Look-ups in named tables: a row name and a column name give one cell, copied from the table.

zuv =
	fupufot	zoni	gitikad	gelapo
zunodul	-0.4	-4.6	-1.3	-2.2
nof	-5.2	-2.2	-8.4	-0.7
todova	1.4	-3.0	-2.9	0.7
guko	0.8	-1.3	1.4	-2.3
kurum	3.3	-6.2	-0.5	1.7
nubup	-1.7	0.8	5.1	-7.2
lan	-4.5	-2.3	-3.6	-4.8
loz	-0.2	-3.7	-1.3	-0.6
pameno	-8.6	-7.8	-9.8	1.4
vugeb	-8.9	-5.3	-8.3	-0.4
pel	-5.1	-4.2	-6.4	-2.1
zapa	-7.7	-5.4	-9.3	0.2

zoni of pameno is -7.8
gitikad of nof is -8.4
gitikad of guko is 1.4
gelapo of lan is -4.8
zoni of vugeb is -5.3
zoni of lan is -2.3
zoni of zapa is -5.4
fupufot of nof is -5.2
zoni of guko is -1.3
gelapo of nof is -0.7
gelapo of pameno is 1.4
gelapo of zunodul is -2.2
fupufot of lan is -4.5
fupufot of nubup is -1.7
gitikad of pameno is -9.8
fupufot of kurum is 3.3
zoni of loz is -3.7
fupufot of zapa is -7.7
fupufot of loz is -0.2

bubo =
columns: seba, desez, leb, mefem, gis
som: [72.15, 71.22, 74.60, 71.34, 63.83]
vek: [39.78, 76.71, 70.33, 74.67, 61.11]
pibizo: [57.12, 72.57, 60.98, 63.92, 68.13]
zotef: [23.47, 72.39, 59.46, 79.73, 67.48]
tad: [52.60, 74.48, 60.82, 67.88, 69.76]
fer: [61.56, 63.56, 62.27, 67.84, 71.24]
tabiz: [88.29, 61.74, 73.28, 69.86, 71.82]

What is the seba of som in bubo?
72.15
What is the mefem of vek in bubo?
74.67
What is the seba of pibizo in bubo?
57.12
What is the leb of fer in bubo?
62.27
What is the seba of vek in bubo?
39.78
What is the desez of vek in bubo?
76.71
What is the leb of pibizo in bubo?
60.98
What is the mefem of som in bubo?
71.34
What is the leb of som in bubo?
74.60
What is the mefem of tad in bubo?
67.88
What is the desez of tabiz in bubo?
61.74
What is the gis of tabiz in bubo?
71.82
Which row has the largest mefem? zotef

nus =
fields: dogero, viv, bivole
tidiv: [-47, -63, 6]
raromes: [-56, -99, -8]
fumi: [52, 62, -56]

raromes, viv: -99
fumi, dogero: 52
fumi, bivole: -56
raromes, dogero: -56
raromes, bivole: -8
fumi, viv: 62
tidiv, bivole: 6
tidiv, viv: -63
Row with the largest bivole: tidiv

gubun:
,didemi,zirotin,solog,nitaf,liveb,kenifep
rini,123,103,109,93,84,122
fik,91,125,90,111,68,89
bobasur,107,112,112,85,124,169
kesi,122,110,128,67,183,197
libunas,114,108,115,88,96,96
pulero,121,114,126,136,104,109
merazak,99,99,108,97,109,64
rudedan,110,112,98,124,82,52
gav,101,110,119,104,84,147
besa,131,118,111,94,115,120
zudepen,114,112,124,140,79,134
guf,119,120,106,96,140,149

solog of merazak is 108
kenifep of rini is 122
liveb of zudepen is 79
zirotin of fik is 125
zirotin of bobasur is 112
zirotin of rudedan is 112
kenifep of zudepen is 134
solog of kesi is 128
kenifep of fik is 89
kenifep of rudedan is 52
nitaf of rini is 93
didemi of zudepen is 114
nitaf of besa is 94
zirotin of rini is 103
solog of zudepen is 124
liveb of kesi is 183
nitaf of libunas is 88
nitaf of merazak is 97
didemi of libunas is 114
solog of pulero is 126

medanev
cols = voz, loruda, nalog, rim, domi, tesot, tunu, fezu
pifado: [0.4, 0.4, 0.5, 0.5, 0.5, 0.2, 0.5, 0.6]
sim: [0.5, 0.5, 0.5, 0.5, 0.5, 0.3, 0.2, 0.4]
buzo: [0.4, 0.8, 0.3, 0.4, 0.3, 0.6, 0.3, 0.6]

buzo, loruda => 0.8
sim, tunu => 0.2
buzo, tunu => 0.3
sim, rim => 0.5
sim, loruda => 0.5
buzo, tesot => 0.6
sim, fezu => 0.4
buzo, nalog => 0.3
buzo, fezu => 0.6
buzo, rim => 0.4
sim, tesot => 0.3
sim, nalog => 0.5
pifado, domi => 0.5
pifado, rim => 0.5
pifado, loruda => 0.4
pifado, tunu => 0.5
sim, domi => 0.5
buzo, voz => 0.4

banabas =
columns: sebo, tapab, lugegod, mifip, miz, koponaz
sipus: [104, 40, 64, 102, 130, 173]
les: [49, 100, 181, 166, 190, 83]
noz: [85, 64, 112, 92, 36, 77]
zagamed: [78, 174, 45, 80, 152, 74]
gurema: [193, 146, 56, 144, 69, 54]
sot: [159, 48, 87, 161, 185, 100]
rede: [186, 125, 168, 187, 151, 164]
tes: [136, 99, 61, 162, 40, 163]
lan: [105, 59, 130, 194, 80, 74]
vemudov: [106, 161, 62, 146, 204, 148]
mipadim: [166, 163, 142, 62, 103, 190]
nav: [36, 114, 154, 105, 147, 187]
vomi: [169, 136, 180, 108, 171, 43]

lugegod of vemudov = 62
sebo of vemudov = 106
tapab of les = 100
lugegod of mipadim = 142
miz of tes = 40
miz of vomi = 171
miz of noz = 36
sebo of mipadim = 166
sebo of rede = 186
koponaz of lan = 74
Row with the largest lugegod: les

gif.csv
,kuzeke,zasefev,fuz,dubuzab,zap
tigaf,11.91,75.30,74.40,73.23,83.66
nin,5.78,49.60,56.05,34.63,15.99
pom,5.78,35.05,44.95,21.32,78.11
bodak,63.43,47.16,57.68,21.32,39.88
pokure,59.14,31.11,41.68,22.58,57.90
lumuv,32.70,42.67,42.22,72.11,74.95
bula,61.48,28.85,75.34,68.89,60.50
lipado,8.21,28.85,51.08,67.36,74.01
gonadet,63.43,42.11,60.07,53.08,83.66
gunobu,56.05,75.30,41.68,73.23,15.99
ponobel,58.79,75.07,75.34,63.49,27.48

zap of nin is 15.99
fuz of ponobel is 75.34
kuzeke of ponobel is 58.79
kuzeke of tigaf is 11.91
kuzeke of lumuv is 32.70
zasefev of bula is 28.85
zasefev of pom is 35.05
zap of gunobu is 15.99
zasefev of tigaf is 75.30
dubuzab of bula is 68.89
dubuzab of gonadet is 53.08
kuzeke of pokure is 59.14
kuzeke of pom is 5.78
zasefev of lumuv is 42.67
dubuzab of nin is 34.63

keda =
,nevugu,ligemes,dat,valola,voko,mut
til,132,91,114,91,89,141
rivi,88,95,133,102,119,94
nol,138,67,109,149,125,102
fepap,93,85,104,154,107,119
muvuke,127,104,202,127,47,149
tak,91,136,164,116,153,162
rupa,84,166,115,113,52,175
vagoko,98,143,114,63,165,97

fepap, mut => 119
rupa, mut => 175
vagoko, nevugu => 98
nol, voko => 125
rivi, voko => 119
rupa, nevugu => 84
til, valola => 91
vagoko, mut => 97
Which row has the largest ligemes? rupa

rel:
	lozu	tiv	punari	gat	rokopen	mopu
mesarig	133	199	173	190	157	185
met	135	194	164	166	201	160
bifu	57	157	151	191	179	169
dutal	239	174	159	147	155	184
miv	49	177	165	162	166	193
zavavu	79	164	154	173	147	140
pipa	70	151	183	170	185	169
vokezu	224	176	158	172	169	169
vamul	234	150	176	154	170	103
ponemuv	151	146	166	162	175	194

mesarig, tiv: 199
dutal, rokopen: 155
vokezu, punari: 158
met, tiv: 194
vamul, rokopen: 170
miv, punari: 165
ponemuv, tiv: 146
zavavu, gat: 173
vokezu, lozu: 224
zavavu, mopu: 140
zavavu, rokopen: 147
dutal, punari: 159
zavavu, punari: 154
pipa, punari: 183
bifu, punari: 151
ponemuv, rokopen: 175
vokezu, mopu: 169
met, lozu: 135
bifu, gat: 191
met, punari: 164

magaz =
,nasati,nor,meguni,vogi,gil,ril,ludir,dul,bilife
dup,0.58,0.48,0.53,0.52,0.49,0.54,0.63,0.66,0.54
fitido,0.55,0.65,0.58,0.77,0.53,0.77,0.48,0.62,0.53
lep,0.57,0.33,0.62,0.49,0.58,0.35,0.52,0.60,0.60
siz,0.59,0.63,0.60,0.62,0.50,0.50,0.65,0.61,0.58
zem,0.64,0.40,0.44,0.62,0.58,0.62,0.55,0.53,0.55
tes,0.61,0.24,0.61,0.60,0.61,0.52,0.67,0.47,0.59
megul,0.57,0.55,0.57,0.78,0.49,0.54,0.54,0.48,0.52
mezigol,0.46,0.32,0.58,0.65,0.48,0.77,0.54,0.51,0.47
posa,0.52,0.71,0.44,0.72,0.53,0.50,0.57,0.58,0.49
sut,0.64,0.34,0.59,0.56,0.62,0.47,0.55,0.58,0.48

What is the meguni of mezigol in magaz? 0.58
What is the ludir of mezigol in magaz? 0.54
What is the dul of zem in magaz? 0.53
What is the ludir of fitido in magaz? 0.48
What is the nor of siz in magaz? 0.63
What is the ludir of zem in magaz? 0.55
What is the meguni of sut in magaz? 0.59
What is the bilife of tes in magaz? 0.59
What is the nasati of siz in magaz? 0.59
What is the vogi of siz in magaz? 0.62
What is the bilife of mezigol in magaz? 0.47
What is the ril of mezigol in magaz? 0.77
What is the dul of megul in magaz? 0.48
What is the gil of megul in magaz? 0.49
What is the nasati of dup in magaz? 0.58
Row with the largest gil: sut

